Below is a small trained network, with its code and all its weights. Each question gives an input and a target symbol and asks what happens when units are switched off, that is, made to give their printed mean instead of their output.

import numpy as np


def w(rows, s, z=0):
    codes = np.array(rows[::2]) - 128.0
    scale = np.full(codes.shape[1], s)
    scale[-1] = z or s
    return codes * scale


def f(y):
    return y / 2 * (1 + np.tanh(0.7978845608 * (y + 0.044715 * y**3)))


def softmax(a):
    e = np.exp(a - a.max(-1, keepdims=True))
    return e / e.sum(-1, keepdims=True)


def log_softmax(a):
    a = a - a.max(-1, keepdims=True)
    return a - np.log(np.exp(a).sum(-1, keepdims=True))


def net(x, mask):
    ids = ['αβγδηθμξπψω'.index(c) for c in x.split()]
    T = len(ids)
    res = E[ids] + P[:T]
    u = 0
    for l in range(3):
        r = res
        for j in range(2):
            rows = slice(2 * j, 2 * j + 2)
            q, k, v = (r @ M[l][rows].T for M in (Q, K, V))
            z = softmax(np.where(np.tri(T) > 0, q @ k.T / 2**0.5, -1e9)) @ v
            o = O[l][rows]
            res = res + np.where(mask[u + j], z, o[:, -1]) @ o[:, :-1]
        u += 2
        y = f(res @ A[l][:, :-1].T + A[l][:, -1])
        res = res + np.where(mask[u : u + 4], y, B[l][:, -1]) @ B[l][:, :-1]
        u += 4
    return log_softmax(res[-1] @ U[:, :-1].T + U[:, -1])


Q, K, V, O, A, B = {}, {}, {}, {}, {}, {}
E = w([
[147,87,75,175,160,139,147,153],'α',
[120,104,88,76,126,207,150,26],'β',
[157,83,120,177,103,84,73,104],'γ',
[94,87,71,124,183,146,197,111],'δ',
[152,196,97,166,146,44,109,34],'η',
[177,151,99,207,146,77,113,129],'θ',
[44,159,138,117,101,66,152,148],'μ',
[139,83,157,125,75,145,124,116],'ξ',
[170,143,100,100,87,203,122,173],'π',
[162,223,145,170,28,98,112,147],'ψ',
[134,101,5,199,162,113,141,127],'ω',
],0.016)
P = w([
[193,97,86,101,114,125,158,100],'0',
[127,146,68,152,8,121,4,74],'1',
[79,192,161,151,111,208,98,116],'2',
[150,142,173,39,125,53,165,149],'3',
[89,18,190,180,126,74,146,139],'4',
[73,224,163,184,172,188,99,106],'5',
[216,157,98,102,121,71,108,181],'6',
[81,58,79,115,24,129,110,213],'7',
],0.015)
Q[0] = w([
[160,160,121,183,193,166,79,13],'L0H1',
[194,204,232,142,176,104,166,127],'L0H1',
[97,226,1,46,102,131,62,128],'L0H2',
[139,30,138,121,82,103,84,137],'L0H2',
],0.0064)
K[0] = w([
[192,165,113,113,160,158,137,126],'L0H1',
[134,241,97,135,87,130,97,172],'L0H1',
[148,118,201,136,209,126,226,141],'L0H2',
[124,2,81,102,51,54,133,123],'L0H2',
],0.0071)
V[0] = w([
[188,161,49,117,171,136,101,171],'L0H1',
[155,127,145,206,149,183,131,86],'L0H1',
[190,48,122,185,133,85,69,35],'L0H2',
[253,144,117,113,117,99,108,169],'L0H2',
],0.0076)
O[0] = w([
[131,135,163,107,134,120,235,79,155],'L0H1',
[46,200,161,103,173,112,93,234,145],'L0H1',
[40,176,104,150,94,125,141,71,251],'L0H2',
[123,161,109,168,25,156,254,84,191],'L0H2',
],0.0087,0.0031)
A[0] = w([
[86,36,196,108,202,127,216,170,253],'L0N1',
[162,111,108,159,60,2,149,151,156],'L0N2',
[73,67,54,141,155,137,140,108,153],'L0N3',
[187,178,186,111,138,139,191,191,89],'L0N4',
],0.0083,0.0014)
B[0] = w([
[191,28,112,115,57,130,57,149,154],'L0N1',
[191,78,69,86,174,198,174,107,254],'L0N2',
[183,170,1,75,77,119,138,227,190],'L0N3',
[145,182,75,166,138,71,57,120,167],'L0N4',
],0.0074,0.0073)
Q[1] = w([
[64,27,39,94,137,64,162,75],'L1H1',
[79,194,101,59,76,133,75,52],'L1H1',
[211,118,72,6,89,141,167,80],'L1H2',
[253,173,197,39,173,113,207,142],'L1H2',
],0.006)
K[1] = w([
[152,113,54,83,8,128,93,111],'L1H1',
[132,112,77,98,128,230,135,131],'L1H1',
[225,100,68,45,97,98,122,115],'L1H2',
[156,159,79,1,108,143,100,81],'L1H2',
],0.0064)
V[1] = w([
[175,74,156,6,2,90,183,135],'L1H1',
[159,174,27,58,109,163,86,108],'L1H1',
[196,85,110,48,61,186,119,59],'L1H2',
[111,201,51,88,190,96,146,120],'L1H2',
],0.0047)
O[1] = w([
[112,142,102,107,127,102,91,137,188],'L1H1',
[149,128,213,159,87,114,116,212,254],'L1H1',
[195,102,99,105,168,129,157,124,217],'L1H2',
[249,143,121,106,68,116,154,121,172],'L1H2',
],0.011,0.0089)
A[1] = w([
[97,47,126,136,66,225,197,113,249],'L1N1',
[101,161,89,213,127,181,133,113,185],'L1N2',
[126,186,175,104,168,254,138,82,170],'L1N3',
[212,88,115,109,115,123,130,124,164],'L1N4',
],0.0087,0.002)
B[1] = w([
[79,123,100,52,89,65,169,130,178],'L1N1',
[122,152,53,171,86,193,220,125,150],'L1N2',
[44,181,254,103,48,102,196,122,150],'L1N3',
[158,189,206,57,124,160,122,135,249],'L1N4',
],0.01,0.015)
Q[2] = w([
[128,130,58,118,44,4,162,52],'L2H1',
[109,33,139,48,64,1,103,220],'L2H1',
[235,90,96,68,66,123,99,51],'L2H2',
[90,243,137,108,186,98,136,77],'L2H2',
],0.0051)
K[2] = w([
[238,104,93,145,28,123,100,20],'L2H1',
[123,5,172,204,123,50,156,113],'L2H1',
[160,165,161,97,141,40,153,154],'L2H2',
[92,255,227,134,211,164,172,161],'L2H2',
],0.0041)
V[2] = w([
[114,91,156,146,134,127,143,162],'L2H1',
[78,60,78,49,49,123,89,150],'L2H1',
[122,86,156,129,105,93,232,182],'L2H2',
[60,165,224,126,100,89,121,2],'L2H2',
],0.0066)
O[2] = w([
[166,184,149,39,55,180,174,79,89],'L2H1',
[170,179,115,149,147,207,107,62,207],'L2H1',
[119,185,167,121,160,192,124,160,255],'L2H2',
[198,2,142,105,79,103,90,79,65],'L2H2',
],0.0084,0.0097)
A[2] = w([
[87,123,53,223,132,215,133,100,252],'L2N1',
[128,153,118,193,92,143,130,5,19],'L2N2',
[122,98,26,254,78,130,96,136,153],'L2N3',
[178,191,90,93,144,167,177,124,74],'L2N4',
],0.0074,0.003)
B[2] = w([
[85,150,36,185,166,237,61,48,157],'L2N1',
[121,64,99,171,58,109,188,205,141],'L2N2',
[160,68,74,58,2,91,72,119,146],'L2N3',
[31,39,118,76,196,97,96,120,249],'L2N4',
],0.0097,0.021)
U = w([
[106,196,126,176,146,167,169,79,198],'α',
[198,190,110,176,78,116,70,171,206],'β',
[108,91,105,147,90,114,89,115,69],'γ',
[55,157,188,190,138,75,18,114,214],'δ',
[149,103,97,141,56,41,125,187,54],'η',
[136,132,92,150,82,149,209,151,82],'θ',
[208,113,144,127,146,169,62,150,168],'μ',
[156,105,95,145,135,148,62,78,4],'ξ',
[137,66,143,68,126,128,158,87,155],'π',
[82,80,143,134,97,111,148,125,96],'ψ',
[98,254,174,155,89,131,179,129,62],'ω',
],0.0095,0.0046)

Each question gives the input, a string of symbols that net reads in full, and the target symbol t.
The units are the heads (2 rows each of Q, K, V and O) and the neurons (one row each of A and B). Each row of codes is followed by its name. A weight is (code - 128) times the scale printed after its matrix; where a second scale follows, it is the last column's (O, A, B and U).
mask holds one flag per unit, layer by layer, with each layer's heads first. A switched-off unit (its flag False) gives its mean, the last column of its rows in O or B, instead of its output. The means were averaged over made-up inputs and are rounded, as every weight is.
A unit's drop is (log p(t) with every unit on - log p(t) with that unit switched off) / (log p(t) with every unit on - log p(t) with every unit switched off).
The circuit of an input: a set's keep is (log p(t) with only the set's units on - log p(t) with every unit switched off) / (log p(t) with every unit on - log p(t) with every unit switched off). Starting from the 12 units with the biggest drops (on a tie, the unit counted first), units are removed one at a time, each time the one whose removal leaves the highest keep (on an exact tie, the one counted first), for as long as the keep stays at least 0.8.
circuit, biggest first: the units of the circuit, biggest drop first
unit that matters most: the unit with the biggest drop
top k neurons: the k neurons with the biggest drops, biggest first
top k neurons in layer l: the k neurons of layer l with the biggest drops, biggest first
heads that matter: for each layer, one digit per head in row order, 1 if its drop is at least 0.15 and else 0, layers parted by /
input δ π μ γ η π β ξ, target η: unit that matters most => L1N1
input π δ π θ μ θ, target θ: heads that matter => 00 / 11 / 01
input β η β α ω π π θ, target ω: circuit, biggest first => [L2H2, L0N3, L2N3, L1H2]
input μ π θ β γ, target π: circuit, biggest first => [L0N2, L2H1]
input μ η ω θ θ π ψ, target π: circuit, biggest first => [L0N2, L2N4]
input α γ μ π η, target γ: heads that matter => 01 / 00 / 10
input π π θ ψ, target π: circuit, biggest first => [L2N4, L0N2]
input π β π α μ ω π γ, target μ: heads that matter => 10 / 10 / 10
input π μ γ η δ ψ, target β: circuit, biggest first => [L2N4, L2H2, L0N2]
input π α ψ π π, target α: top 2 neurons => [L1N4, L0N2]
input δ β ω, target ξ: top 3 neurons => [L1N4, L2N1, L2N3]
input π β μ α β, target β: top 3 neurons => [L2N4, L0N3, L0N2]
input γ θ γ π π ψ, target β: top 4 neurons => [L2N4, L0N4, L1N4, L0N2]
input π ξ α, target α: top neuron => [L1N4]
input α ω ω θ γ, target ω: top 2 neurons in layer 0 => [L0N3, L0N2]
input π θ γ ω π, target θ: circuit, biggest first => [L0H2, L2N4, L1N4]
input γ γ π δ μ, target γ: top 2 neurons in layer 2 => [L2N3, L2N1]
input μ δ π α θ θ, target θ: circuit, biggest first => [L1H1, L2N2, L1N2, L1N4]
input α θ α μ π θ π η, target π: top 2 neurons in layer 2 => [L2N4, L2N1]
input β π μ, target δ: circuit, biggest first => [L0H2, L0N2]
input γ μ δ ψ μ π π μ, target μ: top neuron => [L0N2]
input π α π γ μ, target α: top 2 neurons in layer 1 => [L1N4, L1N3]
input μ ω π α μ ξ η, target π: heads that matter => 00 / 01 / 00
input δ π μ γ γ γ μ π, target γ: heads that matter => 11 / 01 / 00
input β ψ β π η θ α, target π: heads that matter => 01 / 11 / 10
input μ π ψ ξ β ω α π, target β: top 3 neurons => [L2N4, L0N3, L0N2]
input ψ θ δ, target μ: circuit, biggest first => [L0H2, L0N1]
input α ω μ α, target μ: unit that matters most => L1H1
input π η α μ μ, target η: top 2 neurons => [L2N3, L0N3]
